Below is a small trained network, with its code and all its weights. Each question gives an input and a class and asks what happens when units are switched off, that is, made to give their printed mean instead of their output.

import numpy as np


def w(rows, s, z=0):
    codes = np.array(rows[::2]) - 128.0
    scale = np.full(codes.shape[1], s)
    scale[-1] = z or s
    return codes * scale


def norm(h):
    return h / np.sqrt((h * h).mean(-1, keepdims=True) + 1e-5)


def f(y):
    return np.maximum(y, 0)


def log_softmax(a):
    a = a - a.max(-1, keepdims=True)
    return a - np.log(np.exp(a).sum(-1, keepdims=True))


def net(x, mask):
    res = np.array(x, float).reshape(1, 7) / 4 @ E
    u = 0
    for l in range(4):
        y = f(norm(res) @ A[l][:, :-1].T + A[l][:, -1])
        res = res + np.where(mask[u : u + 4], y, B[l][:, -1]) @ B[l][:, :-1]
        u += 4
    return log_softmax(norm(res)[-1] @ U[:, :-1].T + U[:, -1])


A, B = {}, {}
E = w([
[132,127,128,127,129,127,128,128,129],'x0',
[70,110,148,105,132,77,92,37,185],'x1',
[127,128,128,128,127,125,128,129,127],'x2',
[106,147,78,10,180,153,132,112,171],'x3',
[126,126,129,127,126,126,129,129,127],'x4',
[127,175,193,116,145,149,96,172,163],'x5',
[128,127,128,127,127,127,127,129,128],'x6',
],0.011)
A[0] = w([
[127,80,2,123,125,113,149,81,81,122],'L0N0',
[117,123,176,147,108,105,125,68,141,16],'L0N1',
[123,141,81,75,124,144,149,179,111,3],'L0N2',
[137,77,29,170,105,95,157,68,67,176],'L0N3',
],0.018,0.0037)
B[0] = w([
[251,111,186,160,111,76,197,77,150,250],'L0N0',
[119,94,140,161,170,98,92,130,154,173],'L0N1',
[172,126,104,154,197,166,129,168,136,186],'L0N2',
[17,144,54,104,149,189,65,171,99,250],'L0N3',
],0.013,0.016)
A[1] = w([
[111,123,102,45,155,121,130,147,163,19],'L1N0',
[172,94,159,112,39,48,210,5,135,3],'L1N1',
[88,138,102,26,123,102,136,16,206,66],'L1N2',
[150,108,202,187,84,93,148,174,101,135],'L1N3',
],0.017,0.0026)
B[1] = w([
[108,140,130,152,136,152,112,147,125,175],'L1N0',
[133,169,72,58,147,6,144,176,88,214],'L1N1',
[126,119,164,56,87,176,115,78,109,254],'L1N2',
[158,176,131,118,128,125,139,130,114,209],'L1N3',
],0.018,0.0099)
A[2] = w([
[98,84,75,180,68,185,162,177,58,4],'L2N0',
[53,36,96,136,119,25,131,53,182,15],'L2N1',
[67,71,94,175,146,93,152,106,224,19],'L2N2',
[133,117,241,203,111,8,107,53,202,2],'L2N3',
],0.016,0.0017)
B[2] = w([
[58,141,135,103,42,113,161,122,124,255],'L2N0',
[172,169,96,184,217,105,71,124,62,224],'L2N1',
[168,146,155,143,139,160,115,97,90,172],'L2N2',
[58,57,141,84,67,69,159,228,251,217],'L2N3',
],0.014,0.0078)
A[3] = w([
[116,90,113,253,176,116,74,54,108,3],'L3N0',
[229,45,99,196,118,81,231,83,133,16],'L3N1',
[194,80,152,168,137,143,173,43,152,55],'L3N2',
[185,155,179,233,107,113,161,119,93,88],'L3N3',
],0.02,0.0024)
B[3] = w([
[136,51,124,255,206,86,47,106,94,211],'L3N0',
[157,12,154,169,96,208,195,50,204,254],'L3N1',
[108,94,28,127,96,66,182,152,74,175],'L3N2',
[150,150,173,162,98,88,123,66,131,242],'L3N3',
],0.015,0.0082)
U = w([
[34,149,62,155,33,161,174,163,81,172],'0',
[205,43,86,158,130,174,230,83,178,230],'1',
[200,225,194,194,80,90,148,126,122,171],'2',
[168,181,99,132,251,209,126,223,181,8],'3',
[94,82,88,226,200,88,36,116,82,208],'4',
[171,130,69,27,170,33,133,85,82,95],'5',
[95,93,180,129,112,50,109,208,246,106],'6',
[88,110,197,59,113,216,67,48,161,8],'7',
],0.012,0.0012)

Each question gives the input, the list of numbers given to net, and the class t.
The units are the neurons (one row each of A and B). Each row of codes is followed by its name. A weight is (code - 128) times the scale printed after its matrix; where a second scale follows, it is the last column's (A, B and U).
mask holds one flag per neuron, layer by layer. A switched-off neuron (its flag False) gives its mean, the last column of its row in B, instead of its output. The means were averaged over made-up inputs and are rounded, as every weight is.
A unit's drop is (log p(t) with every unit on - log p(t) with that unit switched off) / (log p(t) with every unit on - log p(t) with every unit switched off).
The circuit of an input: a set's keep is (log p(t) with only the set's units on - log p(t) with every unit switched off) / (log p(t) with every unit on - log p(t) with every unit switched off). Starting from the 12 units with the biggest drops (on a tie, the unit counted first), units are removed one at a time, each time the one whose removal leaves the highest keep (on an exact tie, the one counted first), for as long as the keep stays at least 0.8.
units of the circuit, in order: the units of the circuit, biggest drop first
k most important neurons: the k neurons with the biggest drops, biggest first
k most important neurons of layer l: the k neurons of layer l with the biggest drops, biggest first
input [6,0,8,-1,-5,-5,7], class 0: most important neuron of layer 0	(L0N3)
input [7,2,8,-5,-3,3,-7], class 6: 3 most important neurons	(L0N3 L2N3 L0N0)
input [-3,1,-3,-4,8,3,1], class 6: units of the circuit, in order	(L0N3 L2N3)
input [-6,3,7,1,-5,8,-4], class 7: units of the circuit, in order	(L0N0 L0N2 L1N2 L0N3)
input [6,-3,8,-5,4,1,8], class 2: 2 most important neurons	(L0N3 L1N3)
input [-2,-6,4,-6,-6,-6,-4], class 0: 2 most important neurons	(L0N3 L2N0)
input [-5,-2,-5,-8,-7,-7,-2], class 0: 2 most important neurons	(L0N3 L2N0)
input [-8,-4,-6,3,1,6,1], class 3: 2 most important neurons of layer 0	(L0N0 L0N3)
input [-8,3,8,-7,7,1,-4], class 6: 2 most important neurons	(L0N3 L2N3)
input [-1,7,-4,-2,0,4,-5], class 6: 3 most important neurons	(L2N3 L0N3 L0N1)
input [6,-7,2,3,5,2,-6], class 3: 3 most important neurons of layer 0	(L0N0 L0N2 L0N3)
input [-4,0,-3,-6,8,-6,8], class 0: 2 most important neurons	(L2N0 L0N3)
input [-6,5,6,-3,-5,1,4], class 6: 4 most important neurons	(L2N3 L0N3 L0N1 L0N0)
input [2,7,6,6,6,2,0], class 7: units of the circuit, in order	(L1N2)
input [-1,4,3,2,-7,5,1], class 7: 2 most important neurons	(L0N0 L1N2)
input [4,-3,-5,0,7,2,7], class 2: 2 most important neurons	(L0N3 L2N3)
input [5,6,-2,-7,2,4,0], class 6: 3 most important neurons	(L2N3 L0N3 L0N0)
input [-7,0,-3,3,3,6,4], class 3: 2 most important neurons of layer 0	(L0N0 L0N3)
input [3,-7,5,0,2,1,5], class 2: 2 most important neurons of layer 0	(L0N3 L0N0)
input [2,-7,4,-8,3,-1,0], class 0: most important neuron of layer 0	(L0N0)
input [0,1,-5,3,2,2,8], class 7: 3 most important neurons of layer 0	(L0N0 L0N3 L0N1)
input [-3,7,2,-8,3,1,1], class 6: 2 most important neurons of layer 0	(L0N3 L0N2)
